[[120 150 116 110 121 112 129 141]
 [121 150 115 108 122 113 129 140]
 [120 152 117 110 123 114 129 140]
 [124 147 130 116 128 114 144 145]]
|
[[124 120 121 120]
 [147 152 150 150]
 [130 117 115 116]
 [116 110 108 110]
 [128 123 122 121]
 [114 114 113 112]
 [144 129 129 129]
 [145 140 140 141]]

[[116 117 133 121 101]
 [116 114 151 132 128]]
|
[[116 116]
 [114 117]
 [151 133]
 [132 121]
 [128 101]]

[[132 130 126 126 132 131 130]
 [120 124 132 132 119 120 125]
 [135 131 125 125 136 134 130]
 [151 140 118 115 152 151 140]
 [129 128 128 128 129 129 128]
 [125 126 129 130 125 125 126]]
|
[[125 129 151 135 120 132]
 [126 128 140 131 124 130]
 [129 128 118 125 132 126]
 [130 128 115 125 132 126]
 [125 129 152 136 119 132]
 [125 129 151 134 120 131]
 [126 128 140 130 125 130]]

[[120 113]
 [115 140]
 [142 123]
 [112 119]
 [136  99]
 [142 115]
 [106 118]]
|
[[106 142 136 112 142 115 120]
 [118 115  99 119 123 140 113]]

[[137 100 123]
 [123 131 117]
 [115 138 114]
 [127 118 140]
 [139 119 125]
 [133 115 151]
 [138 136 132]
 [124 122 113]]
|
[[124 138 133 139 127 115 123 137]
 [122 136 115 119 118 138 131 100]
 [113 132 151 125 140 114 117 123]]

[[115 142 101 115 133 138 109 115]
 [131 132 115 124 126 132 130 106]]
|
[[131 115]
 [132 142]
 [115 101]
 [124 115]
 [126 133]
 [132 138]
 [130 109]
 [106 115]]

[[136 119 148 139 125 119 140 141 139]
 [127 131 117 122 128 134 126 114 116]
 [131 126 139 136 126 120 133 139 140]
 [137 118 149 138 125 120 141 140 137]
 [120 145  98 120 129 133 114 106 121]
 [124 129 128 126 130 129 123 134 131]
 [139 126 132 136 122 121 141 118 127]]
|
[[139 124 120 137 131 127 136]
 [126 129 145 118 126 131 119]
 [132 128  98 149 139 117 148]
 [136 126 120 138 136 122 139]
 [122 130 129 125 126 128 125]
 [121 129 133 120 120 134 119]
 [141 123 114 141 133 126 140]
 [118 134 106 140 139 114 141]
 [127 131 121 137 140 116 139]]

[[146 120 127 123 134 118]
 [108 116 151 123 138 145]
 [122 127 125 121 112 110]
 [120 124 129 120 115 113]
 [143 107 143 115 143 122]
 [113 151 111 141 111 132]
 [139 101 149 112 145 123]
 [114 125 142 130 138 149]
 [111 145 118 137 114 134]
 [136 144 113 142 130 137]
 [145 116 138 127 151 139]]
|
[[145 136 111 114 139 113 143 120 122 108 146]
 [116 144 145 125 101 151 107 124 127 116 120]
 [138 113 118 142 149 111 143 129 125 151 127]
 [127 142 137 130 112 141 115 120 121 123 123]
 [151 130 114 138 145 111 143 115 112 138 134]
 [139 137 134 149 123 132 122 113 110 145 118]]

[[151 121 127 130 107 119 112 127 134 151 124 142 118 120 128 124]
 [112 122 124 118 138 114 137 101 121 118 127 110 137 133 143 134]
 [107 136 128 118 151 118 132 117 124 116 134 108 137 140 137 136]
 [154 113 118 134 118 132 108 131 137 114 118 115 129 116 121 127]]
|
[[154 107 112 151]
 [113 136 122 121]
 [118 128 124 127]
 [134 118 118 130]
 [118 151 138 107]
 [132 118 114 119]
 [108 132 137 112]
 [131 117 101 127]
 [137 124 121 134]
 [114 116 118 151]
 [118 134 127 124]
 [115 108 110 142]
 [129 137 137 118]
 [116 140 133 120]
 [121 137 143 128]
 [127 136 134 124]]
---
[[120 109 128]
 [109 132 152]
 [128 126 132]
 [128 128 129]]
|
[[120 109]
 [109 132]
 [128 126]]

[[134 124 127 130 130]
 [118 132 130 125 124]
 [105 149 132 130 123]
 [116 143 130 131 127]
 [120 128 130 123 123]]
|
[[134 124]
 [118 132]
 [105 149]]

[[131 127 134 141]
 [134 152 114 136]
 [115 106 146 146]
 [137 129 119 103]]
|
[[131 127]
 [134 152]
 [115 106]]

[[136 116]
 [103 144]
 [109 130]
 [108 151]
 [108 115]]
|
[[136 116]
 [103 144]
 [109 130]]

[[138 118 121 135 136]
 [141 116 121 135 133]
 [107 150 137 122 117]]
|
[[138 118]
 [141 116]
 [107 150]]

[[115 151 140 129]
 [121 147 138 129]
 [129 113 131 131]]
|
[[115 151]
 [121 147]
 [129 113]]
